Here is a tiny trained network, its code and every weight. The questions are about switching its units off for an input and a class, where a switched-off unit gives its printed mean instead of its output.

import numpy as np


def w(rows, s, z=0):
    codes = np.array(rows[::2]) - 128.0
    scale = np.full(codes.shape[1], s)
    scale[-1] = z or s
    return codes * scale


def f(y):
    return y / 2 * (1 + np.tanh(0.7978845608 * (y + 0.044715 * y**3)))


def log_softmax(a):
    a = a - a.max(-1, keepdims=True)
    return a - np.log(np.exp(a).sum(-1, keepdims=True))


def net(x, mask):
    res = np.array(x, float).reshape(1, 6) / 4 @ E
    y = f(res @ A[0][:, :-1].T + A[0][:, -1])
    res = res + np.where(mask, y, B[0][:, -1]) @ B[0][:, :-1]
    return log_softmax(res[-1] @ U[:, :-1].T + U[:, -1])


A, B = {}, {}
E = w([
[130,128,129,129],'x0',
[35,45,159,63],'x1',
[117,75,160,253],'x2',
[62,255,159,129],'x3',
[75,122,14,165],'x4',
[127,125,128,128],'x5',
],0.0081)
A[0] = w([
[148,170,102,80,189],'n0',
[99,103,179,193,89],'n1',
[66,165,144,136,238],'n2',
[146,119,221,134,131],'n3',
[219,174,128,147,63],'n4',
[38,175,72,163,105],'n5',
[103,179,163,119,72],'n6',
[156,90,78,126,80],'n7',
[84,209,139,155,120],'n8',
[166,74,65,122,94],'n9',
[177,75,87,131,132],'n10',
[69,93,159,101,82],'n11',
[52,105,50,140,180],'n12',
[98,93,123,111,98],'n13',
[73,89,164,100,90],'n14',
[183,76,94,108,107],'n15',
[114,140,38,163,84],'n16',
[68,98,150,101,92],'n17',
[148,142,228,102,167],'n18',
[108,105,155,192,63],'n19',
[66,88,134,103,83],'n20',
[77,127,41,148,74],'n21',
[69,178,131,146,211],'n22',
[120,113,149,252,159],'n23',
[156,142,93,45,108],'n24',
[79,122,57,147,93],'n25',
[71,96,143,88,153],'n26',
[92,211,152,145,55],'n27',
[198,69,123,106,70],'n28',
[198,169,85,133,190],'n29',
[190,92,154,112,51],'n30',
[92,108,158,191,67],'n31',
[151,140,93,108,255],'n32',
],0.011,0.0077)
B[0] = w([
[112,96,85,147,220],'n0',
[81,162,65,61,168],'n1',
[135,43,158,169,244],'n2',
[174,141,113,18,195],'n3',
[181,232,115,186,177],'n4',
[122,122,175,91,190],'n5',
[76,140,155,110,148],'n6',
[85,157,213,129,149],'n7',
[105,99,150,163,195],'n8',
[88,135,216,143,179],'n9',
[79,89,176,160,195],'n10',
[172,205,129,219,168],'n11',
[197,115,134,58,232],'n12',
[146,137,142,160,145],'n13',
[164,218,103,201,174],'n14',
[61,125,171,172,184],'n15',
[190,222,189,80,168],'n16',
[174,190,127,253,167],'n17',
[160,119,130,29,229],'n18',
[86,159,95,110,146],'n19',
[148,168,114,193,166],'n20',
[150,188,171,51,170],'n21',
[127,66,159,161,227],'n22',
[98,115,40,99,238],'n23',
[1,169,41,117,196],'n24',
[175,206,171,14,164],'n25',
[181,146,75,211,206],'n26',
[71,137,170,160,169],'n27',
[72,158,179,138,177],'n28',
[144,108,115,196,231],'n29',
[104,174,177,113,148],'n30',
[91,189,67,102,148],'n31',
[156,61,93,136,255],'n32',
],0.0079,0.0071)
U = w([
[185,224,107,208,81],'0',
[163,205,182,18,94],'1',
[11,135,226,146,65],'2',
[137,102,93,115,255],'3',
[24,171,7,89,65],'4',
[148,88,109,118,210],'5',
],0.012,0.0088)

Each question gives the input, the list of numbers given to net, and the class t.
The units are the neurons (one row each of A and B). Each row of codes is followed by its name. A weight is (code - 128) times the scale printed after its matrix; where a second scale follows, it is the last column's (A, B and U).
mask holds one flag per neuron, in row order. A switched-off neuron (its flag False) gives its mean, the last column of its row in B, instead of its output. The means were averaged over made-up inputs and are rounded, as every weight is.
A unit's drop is (log p(t) with every unit on - log p(t) with that unit switched off) / (log p(t) with every unit on - log p(t) with every unit switched off).
The circuit of an input: a set's keep is (log p(t) with only the set's units on - log p(t) with every unit switched off) / (log p(t) with every unit on - log p(t) with every unit switched off). Starting from the 12 units with the biggest drops (on a tie, the unit counted first), units are removed one at a time, each time the one whose removal leaves the highest keep (on an exact tie, the one counted first), for as long as the keep stays at least 0.8.
units of the circuit, in order: the units of the circuit, biggest drop first
most important unit: the unit with the biggest drop
top k neurons: the k neurons with the biggest drops, biggest first
drop of u: that unit's drop, to one decimal
input [3,7,-8,-1,-7,-5], class 4: units of the circuit, in order -> [n24]
input [3,-4,6,-2,2,0], class 4: units of the circuit, in order -> [n23; n1]
input [-8,6,-8,6,7,-6], class 3: units of the circuit, in order -> [n2; n12]
input [-8,-7,6,-8,-7,-8], class 2: top 3 neurons -> [n28; n10; n15]
input [-6,8,6,-8,-2,4], class 0: units of the circuit, in order -> [n14; n11; n17]
input [0,-6,7,7,0,4], class 2: top 3 neurons -> [n27; n8; n22]
input [-2,-6,4,8,-8,-7], class 1: top 3 neurons -> [n18; n3; n4]
input [0,-5,8,-8,-1,-2], class 2: top 2 neurons -> [n10; n9]
input [1,-5,-2,7,7,3], class 1: top 3 neurons -> [n16; n25; n21]
input [0,5,-7,7,0,-2], class 2: units of the circuit, in order -> [n2; n27]
input [1,2,0,-7,-8,2], class 1: top 2 neurons -> [n3; n18]
input [7,-2,5,6,-4,2], class 3: top 2 neurons -> [n23; n3]
input [3,-5,0,-1,-6,6], class 1: top 3 neurons -> [n18; n3; n26]
input [-4,-4,-8,0,-7,4], class 4: top 2 neurons -> [n24; n0]
input [3,-4,5,-6,7,7], class 1: most important unit -> n16
input [-7,4,-6,5,-6,4], class 3: drop of n0 -> 0.2
input [1,-6,8,3,4,6], class 4: drop of n23 -> 0.7
input [3,5,-5,-3,-4,-2], class 0: drop of n26 -> 0.3
input [2,4,4,6,-8,3], class 1: drop of n30 -> 0.0
input [-3,-6,7,1,5,-7], class 4: units of the circuit, in order -> [n23]
input [4,4,8,-6,6,-2], class 4: units of the circuit, in order -> [n23; n1]
